Below is a small trained network, with its code and all its weights. Each question gives an input and a class and asks what happens when units are switched off, that is, made to give their printed mean instead of their output.

import numpy as np


def w(rows, s, z=0):
    codes = np.array(rows[::2]) - 128.0
    scale = np.full(codes.shape[1], s)
    scale[-1] = z or s
    return codes * scale


def f(y):
    return y / 2 * (1 + np.tanh(0.7978845608 * (y + 0.044715 * y**3)))


def log_softmax(a):
    a = a - a.max(-1, keepdims=True)
    return a - np.log(np.exp(a).sum(-1, keepdims=True))


def net(x, mask):
    res = np.array(x, float).reshape(1, 5) / 4 @ E
    y = f(res @ A[0][:, :-1].T + A[0][:, -1])
    res = res + np.where(mask, y, B[0][:, -1]) @ B[0][:, :-1]
    return log_softmax(res[-1] @ U[:, :-1].T + U[:, -1])


A, B = {}, {}
E = w([
[144,123,128,124,68,122,128,121],'x0',
[56,84,18,135,74,163,52,77],'x1',
[191,217,124,72,135,147,195,101],'x2',
[145,100,91,33,46,88,156,144],'x3',
[187,157,84,160,89,255,205,85],'x4',
],0.0063)
A[0] = w([
[149,103,171,145,140,138,186,155,204],'n0',
[121,89,94,139,109,165,155,149,157],'n1',
[139,169,133,85,121,130,140,125,111],'n2',
[114,123,27,170,49,227,78,83,247],'n3',
[162,226,104,41,123,135,156,97,207],'n4',
[160,149,158,65,88,79,165,140,200],'n5',
[148,92,156,107,86,86,163,163,107],'n6',
[137,126,127,124,120,132,113,114,48],'n7',
[131,94,121,129,114,145,157,140,246],'n8',
[86,90,93,139,170,103,48,136,136],'n9',
[88,110,111,134,152,103,94,132,158],'n10',
[152,166,221,234,216,175,141,117,157],'n11',
[72,94,95,144,165,101,66,127,189],'n12',
[107,82,179,133,87,6,36,144,204],'n13',
],0.012,0.0013)
B[0] = w([
[176,105,125,91,140,183,109,176,165],'n0',
[139,111,121,135,96,144,121,101,153],'n1',
[135,136,105,134,162,105,148,123,148],'n2',
[127,184,95,185,29,192,146,20,249],'n3',
[170,145,129,191,197,56,131,63,199],'n4',
[197,95,132,96,121,100,170,122,176],'n5',
[157,97,138,79,96,152,149,135,152],'n6',
[123,127,142,152,116,125,138,130,126],'n7',
[128,112,141,104,132,164,127,92,143],'n8',
[76,100,129,148,176,141,68,113,178],'n9',
[81,116,126,146,146,128,107,122,154],'n10',
[130,253,148,152,142,158,139,226,232],'n11',
[80,105,107,156,167,139,75,127,178],'n12',
[6,125,128,82,75,51,132,146,206],'n13',
],0.024,0.012)
U = w([
[198,112,118,129,206,52,171,80,133],'0',
[140,236,180,142,149,171,142,231,116],'1',
[181,38,146,54,94,193,149,160,68],'2',
[125,151,52,171,15,187,136,27,247],'3',
[2,96,107,127,135,82,32,144,120],'4',
[92,96,155,25,40,31,179,166,37],'5',
],0.0062,0.0012)

Each question gives the input, the list of numbers given to net, and the class t.
The units are the neurons (one row each of A and B). Each row of codes is followed by its name. A weight is (code - 128) times the scale printed after its matrix; where a second scale follows, it is the last column's (A, B and U).
mask holds one flag per neuron, in row order. A switched-off neuron (its flag False) gives its mean, the last column of its row in B, instead of its output. The means were averaged over made-up inputs and are rounded, as every weight is.
A unit's drop is (log p(t) with every unit on - log p(t) with that unit switched off) / (log p(t) with every unit on - log p(t) with every unit switched off).
The circuit of an input: a set's keep is (log p(t) with only the set's units on - log p(t) with every unit switched off) / (log p(t) with every unit on - log p(t) with every unit switched off). Starting from the 12 units with the biggest drops (on a tie, the unit counted first), units are removed one at a time, each time the one whose removal leaves the highest keep (on an exact tie, the one counted first), for as long as the keep stays at least 0.8.
circuit, biggest first: the units of the circuit, biggest drop first
most important unit: the unit with the biggest drop
top k neurons: the k neurons with the biggest drops, biggest first
drop when u is switched off: that unit's drop, to one decimal
input [-8,-1,-3,4,2], class 2: top 2 neurons => [n3 n11]
input [-6,-2,5,-1,-1], class 1: most important unit => n11
input [5,-2,-7,7,-5], class 5: top 4 neurons => [n6 n13 n5 n4]
input [-3,5,7,3,-2], class 0: circuit, biggest first => [n4 n3]
input [4,-7,0,4,-1], class 5: circuit, biggest first => [n6 n3]
input [-5,-2,0,6,6], class 0: circuit, biggest first => [n3 n4]
input [1,-5,2,1,6], class 0: circuit, biggest first => [n4 n3]
input [-5,8,-5,0,-1], class 4: top 4 neurons => [n9 n12 n13 n10]
input [1,-8,-7,2,-5], class 5: top 2 neurons => [n13 n6]
input [5,-1,6,7,-6], class 5: top 2 neurons => [n13 n6]
input [1,-4,8,-5,5], class 1: drop when n11 is switched off => 2.1
input [1,-2,0,4,-2], class 5: drop when n3 is switched off => 0.1
input [-3,-6,4,-1,8], class 1: drop when n11 is switched off => 1.6
input [4,-3,8,-5,8], class 1: circuit, biggest first => [n11]
